Below is a small trained network, with its code and all its weights. Each question gives an input and a target symbol and asks what happens when units are switched off, that is, made to give their printed mean instead of their output.

import numpy as np


def w(rows, s, z=0):
    codes = np.array(rows[::2]) - 128.0
    scale = np.full(codes.shape[1], s)
    scale[-1] = z or s
    return codes * scale


def f(y):
    return y / 2 * (1 + np.tanh(0.7978845608 * (y + 0.044715 * y**3)))


def softmax(a):
    e = np.exp(a - a.max(-1, keepdims=True))
    return e / e.sum(-1, keepdims=True)


def log_softmax(a):
    a = a - a.max(-1, keepdims=True)
    return a - np.log(np.exp(a).sum(-1, keepdims=True))


def net(x, mask):
    ids = ['ΔΛΞεζημστφ'.index(c) for c in x.split()]
    T = len(ids)
    res = E[ids] + P[:T]
    q, k, v = (res @ M[0].T for M in (Q, K, V))
    z = softmax(np.where(np.tri(T) > 0, q @ k.T / 4**0.5, -1e9)) @ v
    res = res + np.where(mask[0], z, O[0][:, -1]) @ O[0][:, :-1]
    y = f(res @ A[0][:, :-1].T + A[0][:, -1])
    res = res + np.where(mask[1:25], y, B[0][:, -1]) @ B[0][:, :-1]
    return log_softmax(res[-1] @ U[:, :-1].T + U[:, -1])


Q, K, V, O, A, B = {}, {}, {}, {}, {}, {}
E = w([
[96,168,205,167,72,232,171],'Δ',
[25,104,187,104,142,188,70],'Λ',
[124,65,99,83,158,108,65],'Ξ',
[129,102,64,140,121,32,126],'ε',
[214,181,170,202,158,148,179],'ζ',
[157,137,164,95,155,132,92],'η',
[66,66,104,132,45,185,168],'μ',
[150,222,134,180,164,4,134],'σ',
[151,137,81,192,37,147,230],'τ',
[83,218,225,175,203,118,94],'φ',
],0.011)
P = w([
[55,132,72,202,246,159,140],'0',
[110,187,31,67,156,176,78],'1',
[69,198,139,212,23,95,60],'2',
[138,71,155,177,174,107,194],'3',
[138,156,97,74,116,125,124],'4',
[72,194,139,210,21,102,59],'5',
[166,46,200,171,145,66,245],'6',
[155,130,136,74,95,98,168],'7',
],0.012)
Q[0] = w([
[251,235,85,153,190,170,226],'head 1',
[177,74,100,28,209,107,151],'head 1',
[77,41,18,144,46,143,184],'head 1',
[139,115,207,43,173,239,169],'head 1',
],0.014)
K[0] = w([
[252,226,119,141,89,136,175],'head 1',
[229,68,159,18,50,16,75],'head 1',
[95,56,35,136,50,152,178],'head 1',
[169,133,249,60,67,242,122],'head 1',
],0.011)
V[0] = w([
[140,114,85,155,58,138,233],'head 1',
[230,185,177,140,159,69,191],'head 1',
[172,34,48,66,135,2,98],'head 1',
[155,10,184,102,78,201,165],'head 1',
],0.0076)
O[0] = w([
[107,82,19,212,99,144,80,129],'head 1',
[87,210,46,128,200,202,166,143],'head 1',
[254,211,161,116,135,189,50,128],'head 1',
[72,82,105,88,159,80,43,2],'head 1',
],0.0074,0.0073)
A[0] = w([
[120,162,58,26,169,212,1,121],'neuron 1',
[96,108,217,201,127,93,135,101],'neuron 2',
[146,157,112,97,178,173,142,119],'neuron 3',
[48,117,144,150,117,53,171,171],'neuron 4',
[157,138,106,174,197,156,157,123],'neuron 5',
[121,202,92,125,109,181,55,93],'neuron 6',
[109,102,123,61,162,200,29,74],'neuron 7',
[206,47,182,164,129,106,174,121],'neuron 8',
[115,22,179,155,158,83,169,119],'neuron 9',
[97,111,110,142,236,218,90,147],'neuron 10',
[121,80,193,167,100,79,91,8],'neuron 11',
[173,108,127,156,172,155,105,182],'neuron 12',
[175,134,146,116,65,160,138,101],'neuron 13',
[153,73,127,68,131,253,139,122],'neuron 14',
[119,67,132,137,195,141,200,79],'neuron 15',
[84,133,86,42,121,208,114,136],'neuron 16',
[178,157,111,174,93,173,30,92],'neuron 17',
[108,90,101,109,224,203,122,42],'neuron 18',
[115,142,193,93,64,66,133,80],'neuron 19',
[181,182,162,182,118,77,136,114],'neuron 20',
[99,129,49,195,157,161,144,138],'neuron 21',
[145,94,192,112,164,106,225,129],'neuron 22',
[173,101,64,61,98,171,40,84],'neuron 23',
[103,93,149,181,84,153,123,113],'neuron 24',
],0.0099,0.013)
B[0] = w([
[218,116,107,147,142,202,107,147],'neuron 1',
[153,56,82,107,132,88,127,189],'neuron 2',
[167,109,126,145,159,60,72,159],'neuron 3',
[179,164,168,136,159,173,110,255],'neuron 4',
[133,66,114,134,114,107,150,200],'neuron 5',
[148,138,113,100,125,64,254,152],'neuron 6',
[12,122,124,35,129,8,57,128],'neuron 7',
[150,246,155,76,163,69,153,155],'neuron 8',
[94,132,90,154,127,164,185,188],'neuron 9',
[71,74,123,185,163,151,81,155],'neuron 10',
[63,197,186,167,59,87,211,132],'neuron 11',
[76,105,138,118,148,115,214,186],'neuron 12',
[94,82,143,133,167,122,99,151],'neuron 13',
[45,68,71,243,125,102,144,125],'neuron 14',
[164,92,207,102,61,92,133,158],'neuron 15',
[130,121,197,141,57,98,142,133],'neuron 16',
[47,175,44,97,130,130,119,167],'neuron 17',
[203,230,98,68,98,132,61,122],'neuron 18',
[149,98,76,81,177,193,142,151],'neuron 19',
[90,78,140,96,105,170,114,231],'neuron 20',
[110,154,151,63,142,121,102,218],'neuron 21',
[130,166,28,123,104,119,73,191],'neuron 22',
[116,195,127,202,104,91,91,141],'neuron 23',
[172,151,104,113,176,49,96,169],'neuron 24',
],0.01,0.0095)
U = w([
[60,68,93,218,197,144,167,200],'Δ',
[152,140,165,61,130,47,189,57],'Λ',
[139,90,164,40,111,138,94,125],'Ξ',
[2,153,65,99,55,106,146,3],'ε',
[98,231,175,130,174,160,103,14],'ζ',
[234,67,185,155,108,165,106,232],'η',
[134,71,163,204,35,65,134,195],'μ',
[97,160,220,201,50,195,182,196],'σ',
[122,158,121,127,155,55,52,42],'τ',
[183,124,47,152,127,212,135,5],'φ',
],0.0082,0.0028)

Each question gives the input, a string of symbols that net reads in full, and the target symbol t.
The units are the heads (4 rows each of Q, K, V and O) and the neurons (one row each of A and B). Each row of codes is followed by its name. A weight is (code - 128) times the scale printed after its matrix; where a second scale follows, it is the last column's (O, A, B and U).
mask holds one flag per unit, heads first, then neurons. A switched-off unit (its flag False) gives its mean, the last column of its rows in O or B, instead of its output. The means were averaged over made-up inputs and are rounded, as every weight is.
A unit's drop is (log p(t) with every unit on - log p(t) with that unit switched off) / (log p(t) with every unit on - log p(t) with every unit switched off).
The circuit of an input: a set's keep is (log p(t) with only the set's units on - log p(t) with every unit switched off) / (log p(t) with every unit on - log p(t) with every unit switched off). Starting from the 12 units with the biggest drops (on a tie, the unit counted first), units are removed one at a time, each time the one whose removal leaves the highest keep (on an exact tie, the one counted first), for as long as the keep stays at least 0.8.
units of the circuit, in order: the units of the circuit, biggest drop first
most important unit: the unit with the biggest drop
k most important neurons: the k neurons with the biggest drops, biggest first
input τ Ξ ε μ φ η ε ε, target φ: units of the circuit, in order -> [head 1; neuron 1]
input ε μ Ξ Δ σ ζ, target ε: units of the circuit, in order -> [neuron 17; neuron 4; head 1]
input ε ε ε ζ, target Δ: 3 most important neurons -> [neuron 10; neuron 5; neuron 12]
input Λ ζ Λ ε ε ζ, target Λ: 3 most important neurons -> [neuron 8; neuron 2; neuron 11]
input ζ σ Λ μ η ε Ξ, target Δ: units of the circuit, in order -> [head 1; neuron 12; neuron 21; neuron 10]
input Λ ε Δ ζ τ σ, target Λ: units of the circuit, in order -> [head 1; neuron 8]
input ε η η, target ε: most important unit -> neuron 17
input ζ ε τ, target ζ: 2 most important neurons -> [neuron 4; neuron 21]
input ζ τ σ, target ζ: units of the circuit, in order -> [neuron 4; head 1; neuron 21]
input ζ τ η, target ζ: 2 most important neurons -> [neuron 4; neuron 5]
input σ ε τ σ μ, target μ: units of the circuit, in order -> [head 1; neuron 16; neuron 23]
input σ μ σ, target σ: units of the circuit, in order -> [head 1; neuron 20]
input τ ε τ, target τ: units of the circuit, in order -> [head 1; neuron 24; neuron 21; neuron 4]
input Λ τ σ η, target Δ: units of the circuit, in order -> [head 1; neuron 10]
input ζ σ Λ, target ζ: units of the circuit, in order -> [neuron 4; head 1; neuron 5; neuron 24]
input Λ Δ ε σ σ Ξ, target Λ: 2 most important neurons -> [neuron 11; neuron 8]
input Ξ ε τ η Λ Λ, target Ξ: 2 most important neurons -> [neuron 19; neuron 2]
input Λ σ σ ε Λ τ τ, target Λ: 4 most important neurons -> [neuron 8; neuron 21; neuron 15; neuron 24]
input Δ ε η Ξ σ ε, target Δ: units of the circuit, in order -> [head 1; neuron 9; neuron 4]
input Λ Λ ε ε σ μ, target Λ: units of the circuit, in order -> [head 1; neuron 24; neuron 8]
input σ φ σ ζ τ, target ε: units of the circuit, in order -> [head 1; neuron 21]
input τ ε τ ε ε η σ, target Δ: 3 most important neurons -> [neuron 5; neuron 10; neuron 12]
input σ Δ ζ σ Δ η, target σ: units of the circuit, in order -> [head 1]
input φ ε σ σ ε μ, target φ: 2 most important neurons -> [neuron 4; neuron 19]
input Λ μ Δ Λ σ Λ, target Λ: 3 most important neurons -> [neuron 2; neuron 11; neuron 24]
input ε ε σ, target ε: 2 most important neurons -> [neuron 17; neuron 20]
input φ ε σ τ Δ ε, target φ: 3 most important neurons -> [neuron 4; neuron 19; neuron 22]
input Λ Λ ε ε Λ η, target Λ: 3 most important neurons -> [neuron 11; neuron 8; neuron 2]
input ε ε τ, target ε: 3 most important neurons -> [neuron 17; neuron 4; neuron 20]
input Ξ σ Δ ε σ ε, target Ξ: 2 most important neurons -> [neuron 19; neuron 20]
